Each row is followed by its class.
[  8 -14 -31 -40 -45  14 -19  33 -27  31  26  32 -13   9  -9 -13 -29  16
 -55  10  -6  10   2  32 -11  42  56   5  -3  10 -27   7 -19  -9]
Ril
[-23  -2  13   5  13  -1 -17 -11  20 -17  -8  -7 -23   7  -1  12 -16 -24
  -9 -21  -5 -13  12  10  -6 -18 -13 -14  36 -11  34   7  -4  -7]
zuki
[-20  -2   7 -20  17  -7 -44  22   9  15  37  25 -43 -10  -1 -15 -23 -15
 -25  34 -26  -7  20  -3  12  -5  33  -8 -68   9 -40   3 -32 -22]
mupe
[-27  11  21   6  18 -13 -31 -10  30  -4  18   4 -20  -5  19   0  -2 -29
  -2  22 -16   2  19 -17   6  -2 -12  -6 -63   7  -8  -6 -17  -9]
latu
[ 19  -1  -2  -4 -30   0  15   8 -15  13  17  26  11 -13  -3 -15   2  -2
   6  19   0   8   0   5  15  10  17  12 -34   1 -45   1  -5   9]
zuki
[-25   0  26  14  17  -7 -24  -7  17  -9  13 -15 -16   3   6   5   6 -21
  13  13  -6  -8  21  -9   6 -19  -5  -2 -23   8  -1  -9   1   1]
pata
[ 22  23  -3  40  -8  11  70 -17 -10 -18 -41 -23  49  12   9   8  45  21
  65  -5  21   8 -26 -28  18 -36 -63  18  12 -14  -4   1  40  28]
sev
[-18 -17 -33   2  -2  -9 -31  -6  14 -21  -6 -11  -8  18 -10  15 -29  -5
 -51 -52  -2 -16  17  30 -43 -13  -6 -23  83   3  66  14   9 -13]
mupe
[ 37   5 -20 -29 -33  16   8  32 -49  55   2  36 -10 -17 -17 -21  -8  40
 -30  22  -8  16 -21  24  23  28  67  12 -39  -3 -67  12 -18  -3]
Gop
[-19  -4  -2   4  10   0 -12   0  20 -11 -19 -35 -19  13   5  14  -7 -12
 -37 -27   2 -13   4  20 -25 -18 -16 -11  59 -10  41   8  11  -1]
Lub
[ -2   3  12 -15  -5 -14 -24  12  -2  13  52  31 -11  -4   8 -14 -14  -9
  -6  43 -17  -3   8 -11  17  15  28   8 -88  14 -46  -1 -23 -19]
Saf
[  9  -2 -22  11 -15  -3   4 -16  10 -10 -32 -17   5   5  -4  10  -3  16
 -24 -57  14  -6  -2  32 -13  -5 -21  -9  69 -19  39  24  12  -1]
pata
[ 17  -1  11  -9 -13   1   9   3 -13  -3  25  38   4 -19  -1 -15  -2 -11
  29  20 -10   8  -4 -11  30  15  11   7 -45   4 -43   2 -17  -5]
zuki
[-26   0  23  34  33 -10  -2 -29  23 -21  -5 -10  12   6  18  19   6 -37
  26 -17  18 -22  14 -28   0 -32 -44  -9  23  -2  28  14   8   8]
Saf
[  7   1 -17 -11 -36   9   0  13 -16  20  -6  -1  -9  -2  -4  -9 -10  11
 -29 -13   4  -2   0  30  -7   8  16   0  30  -6  -8  12  -1  -5]
Ril
[-45  10  20  31  26  -6 -12 -36  40 -45 -32 -54  -3  21   8  39   7 -27
  -9 -60   8 -24  13   1 -36 -42 -75 -27 114  -9 100   2  28   5]
kig
[ 18  -3 -21  -9 -37   3   6   7 -17  26   9  28   7 -17  -3 -20  -2  19
  -3   7  11  10  -2  16  17  16  25   5 -35   1 -46   7 -10  -4]
Ril
[-14  11  12   7  15  -2 -13 -15  11 -15  -9 -12 -18  -7  -3   4  -5  -3
   0 -13  -8 -14  -3  -6   6 -22 -13 -10  24  -1  17   2   1  -4]
mupe
[ -6  -7   1 -15 -23   4 -22   6  -9  18  16  14 -14  -6   7  -4  -7 -11
 -12   0   1   4  14  15  -1  13  23  -3 -20   4 -20   4 -20  -5]
Ril
[ 18  26  -2  30  -1  19  65  -8 -24 -11 -29 -10  57 -19   4  -5  52  14
  70  16   8  17 -24 -40  36 -12 -51  32 -41 -12 -33  -5  33  20]
Lub
[ 18  22  13  24  -5  20  53  -5 -29  -7  -2  18  44 -16   5 -10  40  20
  82  25   6   8 -35 -42  51 -13 -31  21 -60   5 -56  -8  18  31]
Saf
[-15  -5   6  12   8 -16 -14 -14  18 -17  14  11  -4  -1  14   4  -9 -31
   0 -15  -4  -6  19 -16  -6 -20 -20 -17   0   4  12   6  -4  -3]
mupe
[ -6   8   1  -6   4 -12 -21  10  12   2  16  -3 -25  -9   2 -10 -14   2
 -30  11 -16  -5   1   8   2  -9  11  -6 -24   8 -14  -5 -11 -16]
mupe
[ -8   7  14  25  -6  -1  22 -19  18 -32 -12 -24  26   4  10  15  22  -8
  33  -7  17  -1  -7 -18   1 -30 -45   4  23  -2  16 -14  32  17]
Lub
[ -3 -11  -8 -34 -23   5 -32  27 -11  29   7  -5 -41  12  -7  -8 -27  16
 -62   2  -8   1  12  39 -15  27  59   4  20   5   0   0 -19 -21]
Ril
[-43   8  64  27  35 -17 -13 -24  32 -38  29  -7   5   5  42  10  15 -73
  58  27  -2  -1  26 -58  10 -41 -49   0 -65  16  -7 -30   4   7]
sev
[ 30   4 -28 -11 -38  15  22  27 -38  32   3  34  -3  -6 -17 -19   8  32
  -3  19  -4  19  -8   2  26   9  35  13 -45   2 -59   1  -9  11]
mupe
[-31  -1  17  35  46 -15 -14 -39  44 -51 -18 -47   2  11  21  34  -2 -36
   5 -54   8 -25  11  -3 -35 -48 -70 -30  95  -2  83  14  18  -3]
mupe
[ 14   6  -6  -8 -12  13  26  22 -20  22  15  21  11  -9  -8 -20   7  11
  16  48  -6  14  -1  -6  21  14  14  24 -63  -5 -60  -2  -7  12]
zuki
[ 21   7 -23 -12 -33  14  27  24 -26  17 -15  12   5   0 -18 -15  -3  34
 -17   6  -1  16 -11  23  12  21  22  20  -1 -11 -32   0   2   2]
zuki
[-14  11  -3  -2  -6  -8 -14  -6   8  -8   1   3  -3  -2   5  -6  -9   9
 -11   5 -15   5   2   4  -6   0  -4  -7 -17   4   7  -4   1 -16]
latu
[  7  27 -12  30  -9   9  44 -15   2 -19 -63 -54  26  24   6  12  16  25
 -14 -46  13  -5 -25  14 -18 -32 -60  11  84 -23  48   9  46  12]
sev
[-21  -2  11   0  10  -8 -18   0   8   1  10  -2 -24  11   8  -3 -12 -18
  -4  11 -16  -4  19  -3   1  -8   4  -1 -26  -4  -3  -1  -4  -6]
pata
[  8  19 -23  34   5  12  50 -17  -7 -20 -66 -34  29   9  -4  10  14  39
  12 -45  12   2 -26  13 -13 -20 -50  -2  82 -21  38   9  40  14]
Gop
[  0   6 -12  23 -27  13  36  -7  -8 -25 -12 -12  35   2   2  -3  19  11
  36  -4   7   9 -18  -8   7  -7 -37   9  11   2 -13 -14  28  31]
pata
[-26  12  37  42  24   5  29 -25  27 -35   2 -14  40  -3  23  15  36 -36
  74  12  13   1   2 -56  24 -33 -75   9 -28   6  -9 -19  19  28]
kig
[-21  -7  24  13  29 -10  -9 -24  23 -28   1  -6   6   5  13  17  -4 -26
  35 -17   3  -7   4 -17  -4 -26 -35 -20  12   4  24  -3   2  -6]
kig
[-15   8  24  27   6  -7   3 -24  16 -16  12   8  21 -24  20   0  22 -31
  61  16   4   4  12 -40  20 -12 -36  -7 -45  10 -24 -10   2  18]
latu
[ 13   1 -10 -15 -15  15   0   0 -23   9  -5  13   3  -4 -12  -5  -5  24
  -7 -12 -10   1 -23  21   5  16  16  -1  11   1 -15  14  -5  -3]
kig
[ 33   7 -36   9 -45  17  51   2 -36   5 -37  -2  22  -5  -7  -8   3  41
  -1 -35   8  11 -38  32  -4  -3  -6  -3  63 -13  -5   7  25  17]
Gop
[-12  12   2  43  19   3  26 -44  24 -57 -44 -42  39   0   0  26  22  -8
  28 -55  17 -25 -19 -16 -12 -39 -83  -9 107 -10  77  12  50  16]
Lub
[  0 -17 -22 -44 -35   1 -49  23 -14  31  14  18 -37  12 -21  -6 -36  14
 -84  -9 -17   2  14  45 -18  37  69  -2   8   5   4   7 -28 -25]
kig
[ 25  19   3  10  -8  15  36  -2 -30   6  -5  18  26 -16  -5 -11  24  29
  48  16   4   5 -31 -25  43   5  -5  16 -44   2 -48   3   2  13]
Saf
[ 18   3 -15  -1 -39  20  30   8 -28  15 -16  -2  24 -10  -3 -13   1  27
   2 -13  12   1 -21  19  13   8   8  12  37  -4 -29  12  15   6]
Ril
[  4   9  14  22   3   2  30   2  -8   1  11   4  26  -8  12  -5  31 -15
  49  29   3  12   4 -41  34   0 -19  25 -60   6 -46 -14   8  22]
pata
[-14   5  23  31  14 -12  10 -30  22 -37   7  -9  34  13  21  13   8 -30
  45  -3   4 -11   3 -37   0 -39 -54   0  -8   4  16  -3  25   7]
sev
[-17  -6  15 -16   4  -6 -32   4  -2   4  30  27 -24   0   8  -3 -18 -22
 -10   9  -7  -6   9  -4   8   4  24  -5 -36   9 -12   1 -26 -15]
Saf
[  0  -6 -14 -29  -1   0 -36  23  -9  32   6  15 -45   7 -11 -10 -29  12
 -56   3 -24  -4  14  26  -3  -2  49  -4 -23  -6  -7  18 -22 -24]
mupe
[-17  14  29  61  14   4  59 -31  18 -51 -21 -22  57   4  24  16  41 -35
  96  -2  18   4   1 -50  12 -46 -96   8   2  -5   3 -18  39  40]
zuki
[  8 -14   3 -46 -43   4 -30  34 -31  33  57  35 -12  -3   5 -16 -20  -1
 -22  39 -13  15   8  17   5  46  72  15 -53  24 -62 -11 -29 -13]
Ril
[-15  -4  21   8  26 -16 -16  -4  27 -10  36  14  -1   4  23  -1   1 -42
  21  37  -4   0  18 -39   7 -11 -15   1 -86  16 -25 -11 -13   4]
sev
[  0   6 -14 -16 -24  -1 -16  19  -3  16   3   3 -25  13  -8  -9 -25  21
 -63  -8  -9  -6   1  31  -6  10  27   6   1  -5   2   7  -7 -19]
Saf
[-30 -12  19  -2  -4 -17 -40 -11  26 -21  29  18 -14  13  15   8 -27 -42
 -15 -12   0 -15  32   1 -24 -11  -9 -19  12  13  22   5  -9 -18]
Ril
[  8  -2  -4 -50 -48  -1 -44  38 -29  34  39  39 -45   4  -4 -17 -25  -9
 -66  26 -25  15  16  30   2  35  67  11 -53   4 -38   3 -36 -28]
pata
[  6   8  15   0 -11   0   4   0  -3   1   4 -10   4   3   8   3  12  -6
  12  13   6   7   3 -13  11  -6  -3  11 -17  -1 -14  -7   0   0]
sev
[ 29  -6  -7 -28 -40   4  -3  23 -32  38  46  39   6 -33   9 -34  -6   2
   3  42 -11  12 -10   6  30  42  51  14 -84  16 -90   5 -28  -8]
Ril
[  5   4 -19   8 -21   5  11  -4   8 -11 -24 -18   7   5 -11   1  -4  32
 -12 -23   2  -1  -9  12 -10   4 -10  -6  55   0  24  -1  17  10]
latu
[ 16   0 -12  -6 -27  10  10  -6 -16  -8  -3  13   6 -12  -7 -10  -9  25
   6 -24   6  -5 -27  13  12   9   3  -8  27  -1  -6   8   0   4]
Saf
[  6  -7 -13 -34 -28   2 -38  14 -14  21  19  27 -30  -2 -23  -9 -32  28
 -49  -6  -6 -10   3  31   2  26  57  -7   2   2 -10  16 -25 -21]
Saf
[-20   4   6  -2  10   4 -26 -13   7  -4  -7 -12 -12  -4   1   7 -10 -11
 -14 -17  -4 -14   7   4  -4   1  -6  -5  24  -4  28  14  -9 -18]
Ril
[ 16 -20 -16 -41 -31  -6 -45  23 -27  35  32  42 -34 -10 -13 -12 -37   4
 -60   1 -15   4   8  40  -8  34  84 -12 -13  13 -24  10 -35 -27]
Gop
[ 26  -7 -41  -9 -27  15  17   5 -27  15 -22   3  20  -3 -19  -5  -5  44
  -7 -29  11   1 -15  32  -6  12  11   3  42  -9   8  21   6  -7]
Ril
[-16   1   2 -10 -10 -14 -32   1  17  -4  10  -1 -26   4   7   8 -27 -10
 -44 -14  -9  -1  10  20 -17   4  12 -12  11  -2  18  -4 -13 -21]
Gop
[ 12  -8 -26 -16 -31   5  -3  24 -20  30   3  31  -5   8 -11  -6 -17  21
 -50 -10  15  -3   2  24  -2  13  36  -3  19  -1 -19  22  -8   0]
Saf
[ -5  -2  -1  -6 -14   3  -7   0   2  -8 -11 -13 -15  10  -7   5  -8   6
 -19 -19  -6  -5   5  35 -17  -8   1  -3  39 -13  27   8   1  -5]
zuki
[ 17  -5 -19 -25 -29   3  -4  24 -25  40  20  38 -14 -18  -1 -31 -17   9
 -14  25  -9   8  -1  12  24  31  48   9 -61   1 -67  10 -26 -16]
Ril
[-13 -15 -16 -10 -13   0 -32   4   8  -8   3  -3 -17  18  -3  17 -31  -6
 -56 -36  -3 -10  10  37 -35   9  15 -19  77   1  42  15  -2  -9]
Gop
[-30   1  37   2   4  -8 -29   0  16  -9  41  10 -12  -3  15   1   1 -42
  30  34  -7   1  31 -33  13   1   0   7 -71  20 -26 -28 -17  -3]
Ril
[ 45  13 -49   4 -59  30  62   6 -35  19 -54 -13  19   0 -28 -12  17  73
 -10 -33  14  16 -44  36  12  10  -2  10  61 -20 -11   6  23  22]
kig
[ 25 -10 -17 -39 -53   7 -15  27 -33  33  27  45 -12 -10 -16 -18 -17  12
 -38   8  -7  12  -5  26   7  40  57   0 -21  12 -53   6 -27  -5]
kig
[-40  -4  21   3  26 -11 -40 -20  34 -25  -9 -22 -26   9   2  23 -15 -18
 -17 -36   0 -14  15   8 -22 -24 -20 -30  45   3  55  -8  -4 -13]
kig
[ 14 -11 -17 -34 -44   2 -24  14 -17  27  15  37 -13 -12  -7 -14 -28   8
 -43  -2  -1   7   3  29   1  29  53  -5   6   3 -23  17 -19 -14]
latu
